Below are the code and all the weights of a small trained network. Each question names an input and a class and asks about switching units off, where a switched-off unit gives its printed mean instead of its output.

import numpy as np


def w(rows, s, z=0):
    codes = np.array(rows[::2]) - 128.0
    scale = np.full(codes.shape[1], s)
    scale[-1] = z or s
    return codes * scale


def f(y):
    return y / 2 * (1 + np.tanh(0.7978845608 * (y + 0.044715 * y**3)))


def log_softmax(a):
    a = a - a.max(-1, keepdims=True)
    return a - np.log(np.exp(a).sum(-1, keepdims=True))


def net(x, mask):
    res = np.array(x, float).reshape(1, 6) / 4 @ E
    y = f(res @ A[0][:, :-1].T + A[0][:, -1])
    res = res + np.where(mask, y, B[0][:, -1]) @ B[0][:, :-1]
    return log_softmax(res[-1] @ U[:, :-1].T + U[:, -1])


A, B = {}, {}
E = w([
[108,219,16,245,44,173],'x0',
[142,108,124,131,111,129],'x1',
[139,117,125,134,117,129],'x2',
[141,118,138,139,122,126],'x3',
[254,228,192,92,134,114],'x4',
[200,53,26,138,247,51],'x5',
],0.0063)
A[0] = w([
[133,159,89,173,127,162,2],'n1',
[140,190,58,199,106,115,126],'n2',
[255,216,146,98,143,157,19],'n3',
[170,110,80,150,185,91,41],'n4',
[141,155,88,173,101,142,12],'n5',
[167,116,72,165,188,92,47],'n6',
],0.008,0.0042)
B[0] = w([
[165,56,221,28,215,244,131],'n1',
[226,67,137,42,189,98,246],'n2',
[19,18,23,226,175,181,253],'n3',
[77,235,254,187,59,194,187],'n4',
[168,56,231,26,225,219,139],'n5',
[78,208,235,192,37,185,194],'n6',
],0.0089,0.0038)
U = w([
[50,25,27,224,203,177,101],'0',
[233,58,246,4,255,124,15],'1',
[127,236,247,193,37,206,2],'2',
[185,122,76,139,113,59,241],'3',
[172,152,72,124,153,70,232],'4',
[174,163,65,126,148,68,230],'5',
],0.0085,0.0075)

Each question gives the input, the list of numbers given to net, and the class t.
The units are the neurons (one row each of A and B). Each row of codes is followed by its name. A weight is (code - 128) times the scale printed after its matrix; where a second scale follows, it is the last column's (A, B and U).
mask holds one flag per neuron, in row order. A switched-off neuron (its flag False) gives its mean, the last column of its row in B, instead of its output. The means were averaged over made-up inputs and are rounded, as every weight is.
A unit's drop is (log p(t) with every unit on - log p(t) with that unit switched off) / (log p(t) with every unit on - log p(t) with every unit switched off).
The circuit of an input: a set's keep is (log p(t) with only the set's units on - log p(t) with every unit switched off) / (log p(t) with every unit on - log p(t) with every unit switched off). Starting from all 6 units, units are removed one at a time, each time the one whose removal leaves the highest keep (on an exact tie, the one counted first), for as long as the keep stays at least 0.8.
units of the circuit, in order: the units of the circuit, biggest drop first
k most important neurons: the k neurons with the biggest drops, biggest first
drop of u: that unit's drop, to one decimal
input [-4,-4,3,5,-3,7], class 2: units of the circuit, in order => (n4, n6)
input [6,4,-8,-2,4,-7], class 5: units of the circuit, in order => (n2, n6)
input [3,7,-5,0,-4,5], class 3: units of the circuit, in order => (n3)
input [-1,5,2,6,6,4], class 0: 2 most important neurons => (n3, n2)
input [3,3,2,-7,-6,8], class 2: 2 most important neurons => (n6, n4)
input [-6,5,-5,8,5,-5], class 4: units of the circuit, in order => (n2, n3, n5, n4)
input [6,-4,-7,-1,-7,8], class 2: 3 most important neurons => (n6, n4, n3)
input [-6,2,8,-4,2,-3], class 5: units of the circuit, in order => (n2, n5)
input [-6,8,6,4,3,1], class 3: units of the circuit, in order => (n2, n5)
input [4,2,8,-5,-5,6], class 5: 2 most important neurons => (n3, n2)
input [-4,3,-2,-5,-5,7], class 2: 3 most important neurons => (n4, n6, n3)
input [4,-7,-2,-1,-3,4], class 3: 2 most important neurons => (n3, n2)
input [7,3,-7,5,3,-5], class 1: 3 most important neurons => (n2, n5, n1)
input [1,-3,-3,7,-4,2], class 4: units of the circuit, in order => (n3)
input [-4,-5,2,4,6,0], class 0: 2 most important neurons => (n3, n2)
input [5,5,-2,-4,-1,0], class 1: 4 most important neurons => (n2, n3, n5, n1)
input [6,4,3,-4,3,-6], class 1: drop of n5 => 0.2
input [-6,7,2,1,6,-5], class 3: drop of n5 => 0.1
input [6,-2,3,2,7,0], class 0: drop of n3 => 1.4
input [4,-2,-1,3,7,8], class 2: units of the circuit, in order => (n6)
